Each row was made from one small tree. The marks that hang from a mark follow it in brackets, in alphabetical order. Every link used is in the known rows. Write each row's tree.
Each row is shifted at random along 8 fixed directions that mean nothing.
Known rows:
B[C[X[K]] D L]: [-115 -216   30  127  259  -89 -400   89 -116 -170 -706  285  447  -37
 -339  -24  -42 -201  116  -70 -143 -244   25  -53 -191   42   32  407
 -267 -288  129  138 -112 -482  234  126   26 -152  168 -286 -156  188
 -401    4   -4   46 -205 -166  208]
D[A[K[C]]]: [ 121  105 -339   95 -166  -84  275  -48   -4  -53  173 -210 -173  299
  182  -58   63  130 -100 -125   36  -56 -125   71  108   99   18  -56
  -22 -107  -65 -152  210   31 -129  -43  -99  125  116   63   45  117
 -192  -32  117 -260   53   52  229]
X[K[A C G[M[J P[E]]]]]: [  84 -124 -106  101  166 -115  357  -42  125  -60 -166 -101 -108  -88
  219  -69 -258  102 -334   21 -372 -119  -82   74  -72   66  -31  277
  230 -144  121  123  -45   71 -159 -218 -177 -219 -216   87 -327  352
 -342  -95  -54 -165   67 -116  -16]
G[M[K P] X]: [ 149   67    1 -235   -2  119  133   64   70  277  392   94 -338 -230
  289   86   -5   89   99   14  -42   -4   52  292  123  -15 -101 -137
  173  509  -40  -77 -120  408    9 -156  -61   79 -108  199   18 -119
  259  139 -119    9  232  134 -180]
J[C D G M[P[K[A]] X]]: [  86   96  377 -156   65 -278 -349 -177  -82  274   40   49  178  127
 -126  -59  132 -393  224  188   22  -18   32  267  180 -286  -80 -484
 -401  -83 -164  198  154  -43   71   30  211 -107  152   93  475   71
   10 -141  170  153  -19  -52 -216]
A[G K[C[J[D] X]]]: [  15   53  -56  269   19  -71  146  185  -61  -50 -182 -133  -26 -114
  -98  -61 -184   -6   68  -21  -99 -174 -173   92   21  -84  -70  259
  300 -347 -114   71 -201 -134  106 -163  -88 -123  -49 -176  -79  198
 -301   90 -206  -88   87 -238 -146]
B[J[C[X] D G] L]: [ 151   46  -24 -223 -146   24 -189  -93  277  402  230   27  169 -172
   72  178 -180   98  -36 -217  117   79  124  -34  -93   24  -91 -172
   41  -73  126  105  -79  242   21   38   18  133  224 -110   14   76
  333   44 -176  119  -16   37   24]
M[G X[K]]: [-339 -200  181   68  257  -81  -45  336 -117   13 -420  189   58 -131
 -223 -110  161 -364  203  111  -62 -111  -10   85  102 -162   83   78
  -30  331 -176   18 -235 -275  197   14   53 -202 -108  112  107   74
 -211   53  -41    4 -103  118 -147]
K[A[B[J L[M]] G] C[X]]: [ 124   22 -238  136 -208  154   16   51  160  -34   -2   20   47  209
 -226   66  204   61 -164  160  259  101   75  -57 -208   25   69  -61
   96 -223   -6   51   10 -194  -55    0 -103  -40  -25   34   30  -12
   28    3  -94  293   24   77  -65]
K[A C[J] G[M]]: [ 328   66 -148   99  -92  151  261  -34  143  -98  -10 -214  -98  272
 -106 -152  149  144 -302  301   34   -8  -55  118  -65  -54 -154   90
  248 -421  -40   97  210  -29 -162  -74 -224 -159 -249  145  -35  151
  -80 -130 -103   -4  260  -43 -217]
K[A C G]: [  79   40   55   91   19  186  215  -97  -30 -354  -16  -61 -131   42
 -203  -62  166  196  -36  205    8  159  -89 -137 -117  -37  -65  141
   74 -283   68  -18  240  -66  -88   47   13 -147 -241    0 -177 -172
   69 -169   86   45  170 -172  -24]
C[X[K[A G[M]]]]: [ 158  232  187 -130  235  258    3   98 -184 -310  208  -10 -380 -149
 -174    2  276  141  420   53   22  -68  -61  125   90  -99 -157  184
  -19   22  171 -112  246   66  156  101    2   18 -172  -72  -28 -269
  256  -67   53 -132  411 -197 -181]
M[G J X[K]]: [-410 -312 -222  211  311 -125  214  298 -315 -108 -543 -163   83  772
   40 -360  230 -464 -165  -23 -192  -63  -98   14  196    5  265   69
 -218   67 -380  -43  402 -305 -150  161  -98   33  -21  338   49  206
 -572 -106  187 -360 -187  442  194]
A[G K[C]]: [ -90   37 -381   31  -60   32  158   61  -68 -221  299  190 -229   85
  130  220   83  156   42 -171   14  150   75  -93 -168  196  275 -127
 -105  362  256 -157  113   17  -38   60  -26  118  107   32 -133  -77
   33  -13  208   90  -36   89  443]
P[E K[A[B G]]]: [ -88    1 -115   17   83 -149  -81  183  118 -307  -89  347  -84 -258
 -370  118  163   -6  112 -185    0 -160   15    4   43 -220  144   36
 -277  401  321 -155 -110 -441  177   54  -46 -373  308    4   32  200
 -375  -24  249 -220 -180  -95  268]
M[J[C[X[G]] D[L]] P]: [-364 -207  -58 -130  207   95   44   76  -17   21  -12  -29   35  235
  -38  -98  154  -58   74 -326   81  384   47 -266   44   10  200 -207
 -256  194 -165  -77  301 -128  -93  348   50   85   95  167  -23 -234
  261 -105  106 -214 -175  362  115]
G[X[K[A[B]]]]: [  44   43 -182 -142  250  -64   -1   73  -97 -250   16  272 -232   24
  -99   71  227   11  236   13 -104 -142   71  249  -27   22   98   -1
 -303  402  338  -77  179 -120   73   53  -42 -129  134   93   45   67
 -185  -73  296  -56   56   76  185]
M[G J[D] K]: [  38  -77  298  -38 -307   85 -147 -202   79  340  127 -202  219  -21
   45  -76   96  -83 -231  329  190  190   14 -195   51 -133 -121 -275
  385  -60 -275  173 -176  270 -141  -68   34   17 -235   49  199  -92
  337   53 -366  169   68   -1 -340]
J[D[B[L]] G[M X]]: [ 234  173  154 -239  -75   40   90 -149   29  380  444  -90 -172 -196
  349  162 -335  232  170  -44  -31   57   -1  160   76   -7 -177 -104
  164  100  -84    4  -18  661  -70 -111  186  313   29  -94  -15 -300
  484   81  -19  134  123   52 -118]
M[G P[E] X[K[C[J[D]]]]]: [-252 -240  385  133  401 -187  129  240 -117   48 -546   27   76 -383
  -34 -276 -210 -336   98  -26 -385 -227 -228  159  246 -294 -104  357
  141   -8 -265  106 -299 -167  139 -106   23 -349 -234   77 -104  206
 -406   58  -74 -335  -52 -198 -301]
L[C[X[G K]]]: [-387 -209  139  263  274 -211  145   84 -112  -46 -557 -138  177 -167
  135 -147 -489 -121 -102 -122 -335 -105 -117 -143  -47  161   60  453
  126 -315 -192   98 -259 -142   90 -146   11  -62 -100 -205 -332  173
 -337   50 -131  -33 -240  -71  -58]
L[C[J] G M[P[K] X]]: [-375 -235  227    4  253 -203 -218  -62 -135  -60 -190  395  281 -103
  207   57 -273 -329  -27 -134 -145  140  181  -81 -143  221  298  -29
 -353  276   50  -34 -132 -105   29  122  138  104   -8   22  -83 -211
  125  -31  403  341 -465  104  172]
X[G[M[J K[A]]]]: [-236 -144 -126   57  506   35  567  462   90  -12 -258 -214 -313 -146
   31 -168 -242   63  115 -505 -311 -139 -200   49  212  -93  -67  459
  317   22  -95 -112   31  -30   -5  -27 -151 -119  -60   49 -344  233
 -275   10 -151 -769  103  132 -120]
B[J[G[M]] L]: [-115  -72 -376   -7  -11   46  294  153  203  279   47 -179  -15  142
  341   74 -379  145 -248 -544 -101   60   20 -157  -22  227   70  114
  147  -40  -47  -91   65  255 -135    0 -105  293  210   10 -312  163
  -33   73 -164 -273  -83  283  287]
B[C[J X]]: [  16  139 -163 -126   13  -37   53  240  -42  130  113  199 -181  -99
  343  108  -99  -15   76 -188  -69 -193   45  241  100  -15   55   79
 -220  351  -14 -184  -19  141  177   23  -17  173  171   78  -46  -11
    8  106  197   69   28   61  235]
C[J[D[A[G[M[P] X]] L]]]: [-279  -96   31   91   60    1   22  -33 -223  -86 -187 -125  157  232
   79  -58 -188  -15    8  -45  -37  224    6 -276  -80  184  173   82
 -101 -125 -287   12   94   61  -62   96  126  239  -30  -99 -138 -344
  116  -26   57  172 -175  161  121]
A[B[D L[M[X]]] K[G]]: [ -61  -81 -338  230   48   62  121  341  127  -44 -274   16   13  186
 -424   -7  145  -56   86 -240  169  -73  -61   10  -37 -120   47  155
  130 -217  -57  -45  -62 -419   -9   84  -85 -129  154  -38   32  169
 -323   86 -118 -289  -33  117  -41]
D[B[J L[G[M[K]]]]]: [  48  -30  -49  -64   13   78  -20    5   96   36   22   -2   33  -36
  -57    5  -57  100   93 -229   81  -27  -28    8   48   28  -97   76
   18  -29  113 -118   11  -30  -34   94   13  106  110  -79   -3  -11
   61   32   11 -267  -74   87   45]
C[J X[G[M[P]] K[A]]]: [  15   89  143    0   96   23 -196  -44 -326 -157  -92  -29   22  214
  175  -18   57 -150  -23  418 -115  -67  132   29 -118  148   84  123
 -136  -50  -48  168  116  114   69  -24   -9  143 -276   10  -18 -165
   61  -73   40  469  180  -53 -101]
D[A[B G[X]]]: [-164  -34 -528 -111   17   57  366  246  214   33  370  193 -345  -51
  103  275   34  272  138 -480  160  162  120  -82  -76  157  296 -152
  -41  648  137 -298    1   93  -46   91  -29  194  286   92 -101 -135
  225   72  159 -118 -135  464  385]
A[B[J] G]: [ 111  208 -288 -111 -151  111 -176  -47  -92 -285  363  238 -134  242
 -124  206  385  105  208    5  272   68  145    9 -113   82  159 -269
 -295  301  411 -156  280 -102  -12  200   43  138  253   25  216 -147
  100  -35  323   89   38   76  321]
B[C[J] L]: [ 114  -15   -7 -147 -126  243 -223 -226  178  -42  207   63  171 -256
  -24  107  -60  320 -102 -225  104  127   84 -301 -206  181  -92   61
  115 -156  404    6  -14   96   16  126  -82   72   49 -267 -199  -18
  335   39 -197  -82   15 -174  173]
X[G K[A[B] C]]: [  -9  -91  -79  110   92  -68  195  112  202    7 -212  -52  -72 -159
  -13    9  -63   26 -163  150 -115 -135    4   31 -121    5    2  187
  264  -63  118  164 -251 -112  -27 -204 -119 -284 -198   41 -123  338
 -258    2 -200   38   58  -47 -207]
C[J[D[B] G]]: [ -79   40   48  -55  -74  -38 -159    8   68  131  -50  -74  170   79
 -141  -33   27  -44   36   17  186   63   86 -105   26  -98   -2 -160
  -76  -46 -138   33  -24  -73   68  120   53   24  155  -35  205   -9
  140   -4  -87   90  -86  117  -94]
D[A[K] B]: [ 268  143  231  -58 -399  235 -138 -466  153  -62  516 -244    3 -339
 -192   64   94  472  124  110  388  216  -84 -293  -51   69 -281 -142
  401 -302  180  -42 -158  195  -82  -39   91  115 -141 -374  120 -300
  574   49 -301  -57  138 -275 -220]
B[C[X[K[A]]] J[D[L] G]]: [ 246  120  170 -172 -121   10 -273  -71   89  279  172  126   88 -240
  137  203 -129    9  110   74   72 -102   75  145  -61   12 -108  -65
  -26   -4  116   86 -184  259   73  -55  131  162   49 -137   73  -90
  267   82  -31  351   61 -138  -49]
D[A B L[C G[M[J]]]]: [  43 -142  133   73  -19   76  280 -276   64    6   97 -403   49  -56
  123 -140 -397  312   -6 -290   45  149 -262 -156   89  250 -160  192
  335 -490 -132 -129    1  186 -291  -17   86  302 -140 -293 -157 -267
  294   -6   11 -432 -222   72  -91]
A[B K[C[J] G[M[P] X]]]: [ 167   53 -258  104 -149  232  278  -49   51  -39  307 -137 -228  110
   42   61    5  283 -123   71   72  122  -42   -8 -117   75  -20   22
  352 -139   56   12   39  179 -184  -90 -117   46 -168    8 -106  -80
   90   98 -155    6  186   22  -82]
B[C J[D M[G[X] K]]]: [ 226   45  526   29 -222  212 -539 -346   31  120  -51 -223  437  -81
 -382 -129  110  -22   60  344  269   34  -74 -154  -23  -93 -380  -70
  282 -687   -7  258 -127  -30   28  -20   97  -23 -149 -337  232  -56
  224   79 -503   92  133 -384 -488]
L[M[J[D] P X[G K]]]: [-138 -127  -52  -69  123    3   79   39  106  127   56  -92  -13  154
  173  -80   34 -110 -147 -198   -4  139   74  -62   45   74   84 -157
   37  144  -30  -10   92   51 -151   81  -92   66  -48  209    5   79
  103  -40  -56 -206  -32  215  -73]
P[E K[A C[J] G]]: [ 142   74  281   96 -189   78  -77  -64   88 -204  -22   -6   -8 -318
 -250  -22   50   83 -127  276   35  -60 -111  -81   48 -272 -159  162
  126 -174   33    2 -168 -119   79 -110  -17 -314 -174  -66  -56  -21
  -70   -5  -58   76   75 -397 -152]
J[G[M[P[E] X[K[C]]]]]: [-153  -94  167  193  145 -147    4    3 -145   13 -387 -213  168  206
  -45 -260  -85 -245  -64  132 -178 -131 -112   44  148  -39  -49   77
   19 -274 -281  122    4 -169   33  -98  -13 -100  -56   13   60  234
 -406  -21 -145 -142  -61  -24 -189]
B[C[X[G K]] J[D M[P]]]: [  14  -39  150   12  292 -141  -62  -42  -46   97 -224  -35  148 -218
  219    4 -469  -40   37 -239 -361 -221  -68   66  -35  101 -112  332
   15 -310  154  160  -86  128   52  -87   36   51   27 -220 -263  222
 -195   29  -84 -144    2 -251   26]
E[P[K[A C G[M X]]]]: [  97  103  -98    7  -21  -28  132  178  122  -61  -20   40 -236 -215
 -244  -41  166   42   58  -46  -35 -210  -89  212  145 -192 -167   31
    7   98  103 -111  -44 -241  136  -81 -108 -330   87  125   69  298
 -277   34  -24 -297  110 -126  -64]
G[M[K[A C[J]] P X]]: [ -51 -307 -143   79  118  -41  -77   52  229   50 -361   57  247  196
 -371 -212  285 -218 -266  140   33   -6  109   33  -73  -27   37 -149
   78    9  -31  189 -101 -443  -17   -6 -295 -387  -53  226  161  459
 -324  -46 -299 -130  -83  230 -198]
C[J[D] X[G]]: [-112   37 -251  -74  442  -27  352  494   63   46 -116 -104 -279  -80
   58  -64 -193   37  170 -553 -199 -216  -54  160  176 -114    3  345
   22   99  -43 -118  117   12  155  119 -188   -1  181   49 -193  230
 -102   20  -13 -527  118  181   24]
X[G K[C[J[M]]]]: [-303 -174   86  166  273   86  -27   79 -147 -296 -412 -177   96  202
 -187 -161   83 -109  -18  133  -94   35   -4 -248 -106  118   89  231
  -10 -248   15  128  101 -304   20   73  -44 -106 -239  -49 -152   81
 -183  -85 -151  -26  -24   11 -109]

Write each row's tree:
[  73   72 -488  -41 -131 -215  183   60  126   93  202  288 -134  174
  347  251  -36    2 -211 -134   -6   -3  195  153 -174  165  309 -209
 -228  387  135  -74   32   72 -113  -51  -60  103  233  223   -1  101
 -103  -42  361  267 -118  253  378] : K[A[B[L[C[X] M[P]]] G]]
[ 196  106  314 -129  -66  -96 -299 -198   42   -8   69  125  109 -358
 -173   30  -20    7  141   76   44  -49  -14  128   54 -134 -166 -106
  -93  -23  164   62 -162  -28  114   -3   77 -172   52 -111  164  -20
  128  -25   75   40  -20 -292 -128] : J[D[L[M[P[E K[C[X]]]]]]]
[  27  155  129   59  102   71  -11   10  -85 -104 -122 -449   53  252
 -262 -297   72   17  134 -126   82  -56 -179  -83  232 -176 -226  110
   70 -601 -177    4  322 -124   32  157  -47  -12   88 -144  142   88
  -68  -63 -179 -496  180 -131 -244] : C[J[D G]]
[ 173  185 -221  114 -519 -103  -86 -148  112   75  124 -163   26  295
  -32  -17  275  -21 -385  302  199  -89   64    9   14   14  -37 -327
  -13  -80  -49   18  -10 -130  -57 -156 -117 -104  110  175  309  334
 -262   29 -137  127   36   -9   -6] : E[P[K[A[B] G[M]]]]
[ -85  -12  218  124 -156  -10   52 -117 -123  -44  -67 -251   32   42
  177 -237  -63  -69 -222   57 -106   38 -217 -130  272 -176 -104   69
   44 -193 -297  -70   64   -7  -86  -52   12  -71 -119   99  -52  -48
 -203   12   -9 -246   -2 -232  -48] : M[J P[E K[C]]]
[   4   33   84   56  134 -279  -90    1 -175   19 -282   15  124  141
  -21 -136  -57 -268   57  170 -200 -279  -26  288  132  -48  -47  -13
 -150  -36  -71   99   17 -115  118 -105    7  -99  111   19  193  308
 -429  -58   87  -33  -43  -34  -28] : J[G[M[X]]]
[ 195  102 -152   47 -288  -47 -118  -26  121  125   93   29   73   26
 -120   68  127   23   46   59  261 -107   -3  109    0  -36  -47 -144
   23 -113    1   -2 -155 -137   27  -61  -13   16  139  -86  260   67
  -66   86  -47   55    0  -43  -35] : D[A[B[C[J[M]] L] K]]
[-111  122  -97  162 -256   79 -126 -105 -124 -299    2 -199   29  316
 -290  -81  352   42  -60   12  203   90  -41 -324   14   49   25 -126
 -156 -242    4 -109  255 -318   -5  108    8  -31  135  -41  129   10
 -162  -20  -44 -155   -9  -80  136] : E[P[K[A[B[L] G]]]]
[-270 -186  236    0   69  -29 -163 -216  104   61 -123  -76  314 -192
 -260    1 -195   65   12 -125   44  288   68 -411 -148   57    6 -111
   88 -149   -5  130 -169  -25    7   64  136  -35   59 -247  -65  -56
  253  -23 -271   31 -250   56  -77] : J[D[B] M[X]]
[ 147   75   52  -29   41  -22 -106  247   87  234 -223   72   93 -153
  -50  -16 -109 -133  195 -198  -11 -313 -118  276  165 -223 -245  225
    3 -200  -61  -41 -130  -93  147    0   63    0  185  -83   44  177
 -201  116  -53 -230   66 -180  -72] : B[C D J[M[G]]]
[-267 -253   -9  201  -59 -256  -62 -130  160 -187 -358  198  289 -294
 -114   70 -267   18 -429    8 -221   12   49 -342 -200   43  206  140
  -76   96  155   78 -358 -279   56 -145  -56 -379   98  -92 -294  295
 -423  -22  -12  169 -423 -143  336] : P[E K[A C]]
[ 114   97 -278  125 -216  160 -136   83  -91  -61  166   76  -65  379
 -243  112  389  -10  179  236  334   69   77   76 -117   15  113 -219
   59   59  -47   14   18 -162  -48   11   -2   92   57   11  272 -179
   -9  121  -86  241  106  138  -96] : A[B[D] G[M[P] X] K]
[ -32   -6 -203   11 -107   24  266   51   59   94  180 -195 -122  225
  202   -2  -66  111  -19 -249  143   94  -56  -12  114  216   91  -87
   23   74 -215 -219   78  138 -159   24   -1  332   62   43   19 -172
  162    2  103 -177 -129  334  124] : D[A L[G[M]]]
[-247 -109   14   33  173   42   75  139   33  113 -132 -210  118   33
 -105  -33 -248   38   84 -327   77  126   11 -237   -1   75   81  107
   50 -183 -279  -20  -28   23   40  146   33  219   80 -180  -94 -164
  273   24 -148  -69 -179  272  -54] : C[J[D[A B L[M]] G] X]
[-136 -179 -219 -109  299 -340  259   84  -58  121 -108  112  -78  303
  361  -63  -74 -267 -147 -268 -353  -44   11  158  173  -99  250 -156
 -381  433 -146  -51  300   74 -192   67  -19  -33  221  394  -31  171
 -357 -158  430 -281 -150  300  338] : M[J[D G[X]] K[A] P[E]]
[ -43 -208  133  153  243 -100  152  -42 -132 -117 -362   -2   85  -22
 -119 -168  -52 -128  -81  192 -287 -121 -134   70  -11  -38  -37  222
  152 -157  -54  153  -26  -65  -47 -133  -49 -260 -224    4 -117  185
 -342  -56  -29 -105   -9  -83  -75] : M[G[X] K[A C]]
[ 521  272  -63 -142 -419   45    2   -8  214  214  328   74 -178  -82
  110   47  228   26 -180  475  193 -181   57  458   69 -225 -229 -228
  124  100   44   21 -103  137   32 -157 -142 -141 -131  279  297  180
  105   14   12  315  304 -127 -235] : K[C[J] G]
[  10  -36   76  138  -14 -118  -22 -247 -261 -157 -121 -131   95  289
  220 -197  -80 -111 -264  191 -268  -67  -90   36   86  108   -5   60
  -98 -147  -97   57  170   49  -94 -116  -55    2 -100   77  -54  103
 -360  -47   86  -70  -32 -106  120] : G[M[P[E K[C]] X]]
